Below are the code and all the weights of a small trained network. Each question names an input and a target symbol and asks about switching units off, where a switched-off unit gives its printed mean instead of its output.

import numpy as np


def w(rows, s, z=0):
    codes = np.array(rows[::2]) - 128.0
    scale = np.full(codes.shape[1], s)
    scale[-1] = z or s
    return codes * scale


def f(y):
    return np.maximum(y, 0)


def softmax(a):
    e = np.exp(a - a.max(-1, keepdims=True))
    return e / e.sum(-1, keepdims=True)


def log_softmax(a):
    a = a - a.max(-1, keepdims=True)
    return a - np.log(np.exp(a).sum(-1, keepdims=True))


def net(x, mask):
    ids = ['βδζθμστ'.index(c) for c in x.split()]
    T = len(ids)
    res = E[ids] + P[:T]
    r = res
    for j in range(3):
        rows = slice(3 * j, 3 * j + 3)
        q, k, v = (r @ M[0][rows].T for M in (Q, K, V))
        z = softmax(np.where(np.tri(T) > 0, q @ k.T / 3**0.5, -1e9)) @ v
        o = O[0][rows]
        res = res + np.where(mask[j], z, o[:, -1]) @ o[:, :-1]
    y = f(res @ A[0][:, :-1].T + A[0][:, -1])
    res = res + np.where(mask[3:7], y, B[0][:, -1]) @ B[0][:, :-1]
    return log_softmax(res[-1] @ U[:, :-1].T + U[:, -1])


Q, K, V, O, A, B = {}, {}, {}, {}, {}, {}
E = w([
[93,210,176,84],'β',
[80,99,172,166],'δ',
[128,97,126,141],'ζ',
[88,239,124,102],'θ',
[166,81,79,105],'μ',
[253,168,90,91],'σ',
[128,114,139,36],'τ',
],0.021)
P = w([
[220,124,221,186],'0',
[147,120,161,154],'1',
[102,126,129,121],'2',
[72,119,97,79],'3',
[54,121,81,41],'4',
[29,122,60,2],'5',
],0.0085)
Q[0] = w([
[54,51,140,140],'H1',
[127,172,147,108],'H1',
[96,167,91,128],'H1',
[177,149,191,193],'H2',
[73,6,184,84],'H2',
[119,1,51,236],'H2',
[46,130,138,129],'H3',
[102,85,65,34],'H3',
[54,51,179,150],'H3',
],0.033)
K[0] = w([
[101,120,133,163],'H1',
[125,138,98,98],'H1',
[119,108,103,101],'H1',
[175,174,144,108],'H2',
[99,93,194,154],'H2',
[143,122,124,254],'H2',
[115,141,80,184],'H3',
[66,97,89,72],'H3',
[93,125,158,191],'H3',
],0.05)
V[0] = w([
[142,183,212,129],'H1',
[85,132,81,155],'H1',
[215,129,133,216],'H1',
[133,201,64,104],'H2',
[130,40,64,28],'H2',
[7,130,114,89],'H2',
[79,162,155,64],'H3',
[144,254,37,153],'H3',
[158,183,192,105],'H3',
],0.0089)
O[0] = w([
[152,129,8,182,205],'H1',
[159,195,168,120,92],'H1',
[134,34,164,77,116],'H1',
[90,62,190,89,49],'H2',
[112,91,124,182,66],'H2',
[178,72,133,116,174],'H2',
[175,141,51,172,163],'H3',
[171,213,207,116,3],'H3',
[163,131,150,94,138],'H3',
],0.012,0.0055)
A[0] = w([
[151,92,194,255,2],'N1',
[25,194,177,191,156],'N2',
[21,202,151,144,192],'N3',
[55,100,138,158,131],'N4',
],0.025,0.0029)
B[0] = w([
[134,3,163,131,161],'N1',
[198,120,70,29,171],'N2',
[74,81,203,223,203],'N3',
[152,188,109,122,251],'N4',
],0.023,0.011)
U = w([
[158,15,109,100,176],'β',
[131,200,103,111,165],'δ',
[39,147,135,174,103],'ζ',
[158,155,198,215,69],'θ',
[110,137,201,2,156],'μ',
[50,64,158,156,1],'σ',
[30,96,199,75,98],'τ',
],0.0088)

Each question gives the input, a string of symbols that net reads in full, and the target symbol t.
The units are the heads (3 rows each of Q, K, V and O) and the neurons (one row each of A and B). Each row of codes is followed by its name. A weight is (code - 128) times the scale printed after its matrix; where a second scale follows, it is the last column's (O, A, B and U).
mask holds one flag per unit, heads first, then neurons. A switched-off unit (its flag False) gives its mean, the last column of its rows in O or B, instead of its output. The means were averaged over made-up inputs and are rounded, as every weight is.
A unit's drop is (log p(t) with every unit on - log p(t) with that unit switched off) / (log p(t) with every unit on - log p(t) with every unit switched off).
The circuit of an input: a set's keep is (log p(t) with only the set's units on - log p(t) with every unit switched off) / (log p(t) with every unit on - log p(t) with every unit switched off). Starting from all 7 units, units are removed one at a time, each time the one whose removal leaves the highest keep (on an exact tie, the one counted first), for as long as the keep stays at least 0.8.
units of the circuit, in order: the units of the circuit, biggest drop first
most important unit: the unit with the biggest drop
k most important neurons: the k neurons with the biggest drops, biggest first
which heads matter: for each layer, one digit per head in row order, 1 if its drop is at least 0.15 and else 0, layers parted by /
drop of u: that unit's drop, to one decimal
input σ δ ζ τ δ τ, target δ: 3 most important neurons : (N3; N1; N2)
input ζ β θ, target θ: which heads matter : 001
input ζ σ σ β θ, target μ: which heads matter : 010
input θ σ β β, target μ: 2 most important neurons : (N3; N1)
input ζ δ β β τ τ, target δ: 2 most important neurons : (N3; N1)
input δ θ δ, target δ: most important unit : H3
input β δ δ β, target ζ: 2 most important neurons : (N3; N1)
input τ τ β, target β: 3 most important neurons : (N2; N3; N4)
input δ β β, target ζ: 3 most important neurons : (N1; N2; N3)
input θ σ μ μ, target δ: 2 most important neurons : (N4; N3)
input β μ σ μ ζ β, target τ: units of the circuit, in order : (N3; H1; H2)
input θ δ δ, target δ: which heads matter : 011
input θ μ δ μ, target δ: 2 most important neurons : (N1; N3)
input μ σ δ θ θ θ, target θ: which heads matter : 101
input ζ μ ζ ζ, target ζ: 2 most important neurons : (N2; N3)
input σ ζ β, target μ: units of the circuit, in order : (H3)
input ζ θ β, target θ: units of the circuit, in order : (N3; H3)
input μ θ τ ζ μ ζ, target δ: 2 most important neurons : (N4; N1)
input ζ μ β, target τ: drop of H2 : 0.2
input θ δ τ β, target β: drop of N2 : 4.7
input θ β β, target θ: drop of N2 : 0.0
